Here is a tiny trained network, its code and every weight. The questions are about switching its units off for an input and a target symbol, where a switched-off unit gives its printed mean instead of its output.

import numpy as np


def w(rows, s, z=0):
    codes = np.array(rows[::2]) - 128.0
    scale = np.full(codes.shape[1], s)
    scale[-1] = z or s
    return codes * scale


def f(y):
    return y / 2 * (1 + np.tanh(0.7978845608 * (y + 0.044715 * y**3)))


def softmax(a):
    e = np.exp(a - a.max(-1, keepdims=True))
    return e / e.sum(-1, keepdims=True)


def log_softmax(a):
    a = a - a.max(-1, keepdims=True)
    return a - np.log(np.exp(a).sum(-1, keepdims=True))


def net(x, mask):
    ids = ['αβγδζηθλμξπστφψω'.index(c) for c in x.split()]
    T = len(ids)
    res = E[ids] + P[:T]
    u = 0
    for l in range(2):
        q, k, v = (res @ M[l].T for M in (Q, K, V))
        z = softmax(np.where(np.tri(T) > 0, q @ k.T / 4**0.5, -1e9)) @ v
        res = res + np.where(mask[u], z, O[l][:, -1]) @ O[l][:, :-1]
        u += 1
        y = f(res @ A[l][:, :-1].T + A[l][:, -1])
        res = res + np.where(mask[u : u + 8], y, B[l][:, -1]) @ B[l][:, :-1]
        u += 8
    return log_softmax(res[-1] @ U[:, :-1].T + U[:, -1])


Q, K, V, O, A, B = {}, {}, {}, {}, {}, {}
E = w([
[209,171,233,181,88,123,77,95],'α',
[227,102,114,126,90,144,245,165],'β',
[177,66,136,60,113,134,253,50],'γ',
[65,42,72,147,216,179,185,115],'δ',
[54,202,150,140,61,79,196,107],'ζ',
[97,111,111,224,81,144,89,50],'η',
[155,115,95,221,115,158,52,222],'θ',
[41,55,90,193,123,135,160,134],'λ',
[19,98,64,154,202,129,157,156],'μ',
[110,196,181,140,147,78,75,224],'ξ',
[254,70,86,80,72,116,192,134],'π',
[113,186,107,44,126,128,112,205],'σ',
[75,121,94,74,137,97,17,78],'τ',
[139,91,216,147,229,191,163,80],'φ',
[49,194,145,167,239,165,54,130],'ψ',
[201,112,114,14,110,97,255,148],'ω',
],0.0093)
P = w([
[100,105,131,76,58,254,107,160],'0',
[108,114,135,102,104,146,103,129],'1',
[103,125,132,114,118,132,116,128],'2',
[111,121,126,120,129,122,120,122],'3',
[115,123,123,130,130,109,128,128],'4',
[116,128,128,135,140,103,129,123],'5',
[118,128,121,142,143,102,139,123],'6',
[123,134,124,140,150,92,141,117],'7',
[126,136,119,146,156,86,143,118],'8',
[129,142,120,155,160,74,144,118],'9',
[134,140,121,156,163,66,146,113],'10',
[142,139,123,156,169,63,147,107],'11',
[134,150,116,177,176,62,158,116],'12',
[138,148,112,167,172,56,147,111],'13',
],0.0085)
Q[0] = w([
[157,182,154,144,100,110,166,175],'0.h1',
[250,48,99,82,69,180,223,165],'0.h1',
[41,126,134,136,181,102,30,42],'0.h1',
[66,51,85,181,183,129,189,135],'0.h1',
],0.011)
K[0] = w([
[105,100,111,72,128,149,75,118],'0.h1',
[102,94,172,88,49,247,122,178],'0.h1',
[145,167,115,187,169,50,159,121],'0.h1',
[244,94,189,153,156,175,119,101],'0.h1',
],0.013)
V[0] = w([
[75,200,203,173,35,130,180,114],'0.h1',
[34,225,123,56,166,71,49,149],'0.h1',
[112,42,2,46,86,154,96,64],'0.h1',
[92,102,185,63,226,216,234,55],'0.h1',
],0.0064)
O[0] = w([
[45,185,184,167,87,174,254,131,139],'0.h1',
[145,235,89,85,202,199,112,99,229],'0.h1',
[119,111,41,73,75,157,53,133,252],'0.h1',
[47,39,235,26,130,168,87,146,117],'0.h1',
],0.0069,0.0029)
A[0] = w([
[208,173,121,140,188,140,176,89,139],'0.n1',
[156,161,119,137,93,86,131,87,219],'0.n2',
[5,180,123,101,137,208,121,131,151],'0.n3',
[126,86,217,211,223,160,154,123,200],'0.n4',
[100,152,85,120,178,174,61,193,161],'0.n5',
[43,86,95,190,108,177,55,83,223],'0.n6',
[39,167,209,186,108,121,106,114,250],'0.n7',
[169,113,137,139,92,74,254,146,188],'0.n8',
],0.0076,0.0022)
B[0] = w([
[107,141,130,39,117,183,25,47,178],'0.n1',
[184,163,80,104,130,93,152,91,205],'0.n2',
[20,193,95,109,118,205,155,129,239],'0.n3',
[2,106,147,120,41,90,7,140,172],'0.n4',
[140,126,104,149,194,182,61,186,252],'0.n5',
[132,57,78,236,120,170,122,74,240],'0.n6',
[102,204,215,178,69,44,152,87,210],'0.n7',
[128,37,36,83,177,156,231,132,211],'0.n8',
],0.006,0.0033)
Q[1] = w([
[132,129,107,2,160,131,166,180],'1.h1',
[77,199,137,194,149,55,123,117],'1.h1',
[114,118,88,144,191,107,119,118],'1.h1',
[90,178,152,171,214,94,5,182],'1.h1',
],0.0093)
K[1] = w([
[93,152,115,60,106,208,150,214],'1.h1',
[143,210,168,135,161,23,141,93],'1.h1',
[212,143,114,127,206,106,154,165],'1.h1',
[126,152,146,132,254,25,73,161],'1.h1',
],0.0077)
V[1] = w([
[96,93,113,223,158,131,158,2],'1.h1',
[94,121,184,86,102,82,162,76],'1.h1',
[163,87,127,109,72,115,59,46],'1.h1',
[162,89,75,100,134,80,192,164],'1.h1',
],0.0076)
O[1] = w([
[140,2,102,134,93,177,87,52,166],'1.h1',
[132,138,67,94,172,224,115,160,45],'1.h1',
[81,181,141,111,4,213,152,101,137],'1.h1',
[58,125,45,145,132,77,112,147,2],'1.h1',
],0.0074,0.0055)
A[1] = w([
[149,212,208,202,164,15,159,132,2],'1.n1',
[66,66,168,88,73,111,44,159,73],'1.n2',
[137,138,2,66,120,217,113,81,107],'1.n3',
[156,104,143,5,167,144,207,145,190],'1.n4',
[91,165,174,209,114,211,71,201,79],'1.n5',
[92,218,193,118,120,174,123,115,185],'1.n6',
[118,154,79,116,12,87,158,142,6],'1.n7',
[242,52,188,87,226,163,116,112,35],'1.n8',
],0.0065,0.0033)
B[1] = w([
[152,38,182,136,171,195,246,85,171],'1.n1',
[102,92,159,68,200,93,118,138,177],'1.n2',
[157,139,125,136,209,169,127,71,253],'1.n3',
[142,136,148,185,115,145,44,183,225],'1.n4',
[208,145,139,191,163,41,61,83,177],'1.n5',
[89,115,86,117,87,63,176,139,234],'1.n6',
[56,204,181,180,172,135,178,49,146],'1.n7',
[4,200,170,254,119,113,125,148,168],'1.n8',
],0.0073,0.005)
U = w([
[215,185,194,85,8,127,125,99,152],'α',
[90,66,192,57,123,65,101,123,89],'β',
[144,75,133,34,141,196,133,150,114],'γ',
[76,52,62,157,106,76,123,171,143],'δ',
[2,201,107,132,85,144,224,91,162],'ζ',
[156,83,141,168,104,177,155,80,62],'η',
[192,102,115,213,89,61,62,177,138],'θ',
[108,145,127,199,173,179,121,152,49],'λ',
[128,141,179,126,95,197,106,172,105],'μ',
[187,113,197,118,192,109,200,96,87],'ξ',
[160,114,66,117,135,55,134,93,153],'π',
[119,200,75,65,123,99,74,239,248],'σ',
[168,180,71,78,227,189,83,76,163],'τ',
[131,98,128,134,117,126,136,136,152],'φ',
[82,201,185,195,141,86,81,102,4],'ψ',
[108,55,58,126,168,94,144,138,144],'ω',
],0.0062,0.0044)

Each question gives the input, a string of symbols that net reads in full, and the target symbol t.
The units are the heads (4 rows each of Q, K, V and O) and the neurons (one row each of A and B). Each row of codes is followed by its name. A weight is (code - 128) times the scale printed after its matrix; where a second scale follows, it is the last column's (O, A, B and U).
mask holds one flag per unit, layer by layer, with each layer's heads first. A switched-off unit (its flag False) gives its mean, the last column of its rows in O or B, instead of its output. The means were averaged over made-up inputs and are rounded, as every weight is.
A unit's drop is (log p(t) with every unit on - log p(t) with that unit switched off) / (log p(t) with every unit on - log p(t) with every unit switched off).
unit that matters most: the unit with the biggest drop
k most important neurons: the k neurons with the biggest drops, biggest first
top k neurons in layer l: the k neurons of layer l with the biggest drops, biggest first
input μ τ ζ δ φ ψ τ α θ τ τ ω, target θ: top 2 neurons in layer 1 -> [1.n4, 1.n8]
input δ δ π η μ μ τ η π γ ζ γ τ π, target β: top 2 neurons in layer 0 -> [0.n6, 0.n5]
input θ α τ τ ξ, target ξ: 2 most important neurons -> [1.n1, 0.n5]
input τ ζ π τ τ α, target α: 2 most important neurons -> [0.n8, 0.n3]
input ζ η δ β π σ η τ ζ γ, target λ: top 2 neurons in layer 1 -> [1.n8, 1.n4]
input η π δ α σ τ φ τ τ ψ ω, target η: top 3 neurons in layer 0 -> [0.n6, 0.n3, 0.n8]
input ζ τ η ζ ω, target λ: 2 most important neurons -> [1.n8, 0.n3]
input ξ τ θ π, target τ: 4 most important neurons -> [0.n8, 0.n1, 0.n7, 1.n3]
input ζ ζ τ σ π, target λ: 2 most important neurons -> [1.n8, 0.n3]
input ψ π π σ π α π, target ψ: unit that matters most -> 1.n8
input σ ξ π μ τ σ ψ ξ τ α τ σ τ φ, target β: top 2 neurons in layer 0 -> [0.n4, 0.n1]
input α η α π γ, target ω: top 2 neurons in layer 0 -> [0.n8, 0.n7]
input φ τ φ τ φ τ τ τ α σ ξ η, target η: top 2 neurons in layer 0 -> [0.n7, 0.n5]
input π τ τ θ, target θ: top 2 neurons in layer 0 -> [0.n5, 0.n6]
input γ ζ π τ τ π, target γ: unit that matters most -> 0.h1
input τ ζ τ σ τ ζ τ ζ, target τ: top 2 neurons in layer 1 -> [1.n3, 1.n8]
input ζ π τ β, target λ: 2 most important neurons -> [0.n3, 1.n8]
input η ζ τ ξ δ φ γ δ ζ θ π, target η: top 2 neurons in layer 0 -> [0.n6, 0.n8]
input φ ζ τ τ τ δ ω, target μ: 3 most important neurons -> [1.n4, 1.n8, 0.n4]
input ψ ξ τ τ δ σ π ω, target ψ: 3 most important neurons -> [1.n8, 0.n3, 1.n4]
input π ζ π μ π ω, target ζ: unit that matters most -> 1.h1
input α σ β, target ω: 2 most important neurons -> [0.n8, 0.n7]
input φ θ ζ γ π, target μ: top 2 neurons in layer 1 -> [1.n8, 1.n4]
input ω θ τ τ ζ π τ σ α α, target α: 2 most important neurons -> [0.n8, 0.n1]
input τ ζ τ π γ ζ π ω τ ζ π, target α: 3 most important neurons -> [0.n5, 0.n6, 0.n3]
